Below are the code and all the weights of a small trained network. Each question names an input and a target symbol and asks about switching units off, where a switched-off unit gives its printed mean instead of its output.

import numpy as np


def w(rows, s, z=0):
    codes = np.array(rows[::2]) - 128.0
    scale = np.full(codes.shape[1], s)
    scale[-1] = z or s
    return codes * scale


def norm(h):
    return h / np.sqrt((h * h).mean(-1, keepdims=True) + 1e-5)


def f(y):
    return np.maximum(y, 0)


def softmax(a):
    e = np.exp(a - a.max(-1, keepdims=True))
    return e / e.sum(-1, keepdims=True)


def log_softmax(a):
    a = a - a.max(-1, keepdims=True)
    return a - np.log(np.exp(a).sum(-1, keepdims=True))


def net(x, mask):
    ids = ['ΓΠΨηθλξ'.index(c) for c in x.split()]
    T = len(ids)
    res = E[ids] + P[:T]
    u = 0
    for l in range(2):
        q, k, v = (norm(res) @ M[l].T for M in (Q, K, V))
        z = softmax(np.where(np.tri(T) > 0, q @ k.T / 3**0.5, -1e9)) @ v
        res = res + np.where(mask[u], z, O[l][:, -1]) @ O[l][:, :-1]
        u += 1
        y = f(norm(res) @ A[l][:, :-1].T + A[l][:, -1])
        res = res + np.where(mask[u : u + 8], y, B[l][:, -1]) @ B[l][:, :-1]
        u += 8
    return log_softmax(norm(res)[-1] @ U[:, :-1].T + U[:, -1])


Q, K, V, O, A, B = {}, {}, {}, {}, {}, {}
E = w([
[104,73,56,130],'Γ',
[114,61,131,111],'Π',
[95,156,11,135],'Ψ',
[131,124,71,66],'η',
[83,197,49,108],'θ',
[201,201,163,2],'λ',
[86,174,133,128],'ξ',
],0.00095)
P = w([
[90,13,183,134],'0',
[100,204,110,48],'1',
[162,52,12,40],'2',
[118,249,97,160],'3',
[65,237,125,70],'4',
[199,60,2,36],'5',
[102,228,96,156],'6',
[83,248,121,74],'7',
[220,51,9,26],'8',
[91,217,83,172],'9',
[92,251,122,76],'10',
[237,46,17,13],'11',
[61,205,99,187],'12',
],0.00089)
Q[0] = w([
[253,10,157,177],'0.h0',
[47,175,239,236],'0.h0',
[230,46,42,55],'0.h0',
],0.0043)
K[0] = w([
[2,108,109,144],'0.h0',
[121,222,16,99],'0.h0',
[90,7,231,165],'0.h0',
],0.0056)
V[0] = w([
[205,204,126,35],'0.h0',
[97,85,193,226],'0.h0',
[53,112,82,250],'0.h0',
],0.0019)
O[0] = w([
[19,48,129,42,147],'0.h0',
[187,249,87,130,6],'0.h0',
[222,210,187,194,106],'0.h0',
],0.0018,0.0012)
A[0] = w([
[76,130,213,127,112],'0.n0',
[139,56,86,175,191],'0.n1',
[149,179,157,164,5],'0.n2',
[121,91,230,96,116],'0.n3',
[164,186,211,98,117],'0.n4',
[102,137,96,184,86],'0.n5',
[161,43,141,72,140],'0.n6',
[75,108,252,168,163],'0.n7',
],0.0036,0.0014)
B[0] = w([
[212,171,151,70,178],'0.n0',
[152,153,208,58,248],'0.n1',
[68,105,171,205,135],'0.n2',
[184,101,42,87,160],'0.n3',
[30,4,136,75,152],'0.n4',
[108,65,77,143,172],'0.n5',
[97,201,38,168,239],'0.n6',
[101,228,191,31,175],'0.n7',
],0.0028,0.0013)
Q[1] = w([
[9,159,187,133],'1.h0',
[250,93,80,102],'1.h0',
[254,97,76,105],'1.h0',
],0.0057)
K[1] = w([
[90,165,38,25],'1.h0',
[147,80,253,240],'1.h0',
[150,85,242,238],'1.h0',
],0.0053)
V[1] = w([
[87,116,81,80],'1.h0',
[251,113,94,123],'1.h0',
[114,144,113,203],'1.h0',
],0.0028)
O[1] = w([
[123,70,187,157,251],'1.h0',
[163,78,5,139,95],'1.h0',
[53,169,87,124,73],'1.h0',
],0.0026,0.0015)
A[1] = w([
[77,183,132,69,1],'1.n0',
[206,154,45,87,165],'1.n1',
[153,61,65,56,158],'1.n2',
[97,121,234,139,182],'1.n3',
[211,205,93,226,181],'1.n4',
[99,171,194,250,36],'1.n5',
[85,90,99,252,241],'1.n6',
[79,56,200,167,114],'1.n7',
],0.0025,0.0013)
B[1] = w([
[180,135,183,197,171],'1.n0',
[93,124,171,186,237],'1.n1',
[100,125,164,184,254],'1.n2',
[173,160,99,138,193],'1.n3',
[149,81,149,37,164],'1.n4',
[66,116,1,44,132],'1.n5',
[197,121,91,147,175],'1.n6',
[153,147,77,176,167],'1.n7',
],0.0035,0.0019)
U = w([
[226,87,73,91,172],'Γ',
[233,42,197,181,108],'Π',
[95,189,16,73,142],'Ψ',
[77,99,216,237,68],'η',
[81,253,156,180,57],'θ',
[43,17,125,22,106],'λ',
[170,163,159,90,253],'ξ',
],0.0068,0.0029)

Each question gives the input, a string of symbols that net reads in full, and the target symbol t.
The units are the heads (3 rows each of Q, K, V and O) and the neurons (one row each of A and B). Each row of codes is followed by its name. A weight is (code - 128) times the scale printed after its matrix; where a second scale follows, it is the last column's (O, A, B and U).
mask holds one flag per unit, layer by layer, with each layer's heads first. A switched-off unit (its flag False) gives its mean, the last column of its rows in O or B, instead of its output. The means were averaged over made-up inputs and are rounded, as every weight is.
A unit's drop is (log p(t) with every unit on - log p(t) with that unit switched off) / (log p(t) with every unit on - log p(t) with every unit switched off).
The circuit of an input: a set's keep is (log p(t) with only the set's units on - log p(t) with every unit switched off) / (log p(t) with every unit on - log p(t) with every unit switched off). Starting from the 12 units with the biggest drops (on a tie, the unit counted first), units are removed one at a time, each time the one whose removal leaves the highest keep (on an exact tie, the one counted first), for as long as the keep stays at least 0.8.
units of the circuit, in order: the units of the circuit, biggest drop first
unit that matters most: the unit with the biggest drop
k most important neurons: the k neurons with the biggest drops, biggest first
top k neurons in layer l: the k neurons of layer l with the biggest drops, biggest first
drop when u is switched off: that unit's drop, to one decimal
input ξ Ψ Π λ ξ η ξ ξ λ Π η, target λ: top 2 neurons in layer 1 => (1.n1, 1.n7)
input Π Γ θ ξ η θ θ ξ λ, target Π: 2 most important neurons => (1.n1, 0.n4)
input Ψ Ψ Γ ξ Ψ η Γ Γ Ψ, target Ψ: top 2 neurons in layer 0 => (0.n2, 0.n1)
input η η Ψ, target η: top 2 neurons in layer 1 => (1.n2, 1.n1)
input η Ψ Π, target η: units of the circuit, in order => (0.n6, 0.n1, 1.n2, 1.n1)
input Ψ θ ξ, target Ψ: units of the circuit, in order => (1.h0, 0.h0)
input ξ θ η, target ξ: units of the circuit, in order => (0.h0, 1.h0, 0.n4)
input ξ θ Ψ, target ξ: top neuron in layer 1 => (1.n4)
input θ ξ θ θ Π Γ λ θ Ψ Ψ Γ η, target θ: 2 most important neurons => (0.n6, 1.n1)
input Ψ Π ξ Ψ Ψ Π, target Ψ: units of the circuit, in order => (1.h0, 0.h0, 0.n6)
input Π η η, target Π: units of the circuit, in order => (0.h0, 1.n1, 1.n4)
input ξ θ Γ Ψ θ Ψ, target ξ: top 2 neurons in layer 0 => (0.n4, 0.n2)
input Π η Γ, target Π: top 2 neurons in layer 0 => (0.n7, 0.n1)
input η θ ξ Ψ, target Γ: 3 most important neurons => (1.n6, 1.n1, 1.n2)
input θ Ψ Ψ Ψ η λ Ψ Ψ Π Γ Π λ, target θ: unit that matters most => 0.n6
input Ψ Ψ Π η, target η: top 2 neurons in layer 0 => (0.n6, 0.n3)
input θ θ η Ψ ξ λ θ Γ ξ Ψ θ Π, target θ: top 2 neurons in layer 0 => (0.n6, 0.n2)
input Π λ λ λ θ Γ Ψ λ η Π, target λ: 2 most important neurons => (1.n1, 0.n3)
input Π Ψ Ψ, target Π: top 3 neurons in layer 1 => (1.n1, 1.n4, 1.n2)
input Ψ η Ψ Ψ η, target η: 4 most important neurons => (0.n1, 1.n0, 0.n7, 1.n4)
input Π η Ψ, target Π: 2 most important neurons => (1.n1, 0.n7)
input Π Π Π Ψ Ψ θ, target Π: top neuron in layer 1 => (1.n1)
input Ψ η Ψ λ Γ λ η Ψ, target λ: 2 most important neurons => (1.n1, 0.n6)
input λ Ψ Ψ Ψ, target Γ: drop when 0.n6 is switched off => 0.1
input η ξ Ψ, target η: drop when 1.n2 is switched off => 0.1
input Ψ η Π Π Π Γ Ψ Ψ Ψ Ψ Ψ Ψ, target Ψ: drop when 1.h0 is switched off => 2.7
input Ψ λ λ ξ θ Π Γ λ Ψ θ λ η, target Ψ: drop when 0.h0 is switched off => 1.6
input Ψ ξ Ψ θ, target Γ: top neuron in layer 0 => (0.n1)
input η η λ, target η: 3 most important neurons => (1.n1, 0.n6, 1.n2)
input η λ Ψ η Ψ θ θ λ λ Ψ θ Ψ Π, target ξ: top 2 neurons in layer 0 => (0.n7, 0.n0)
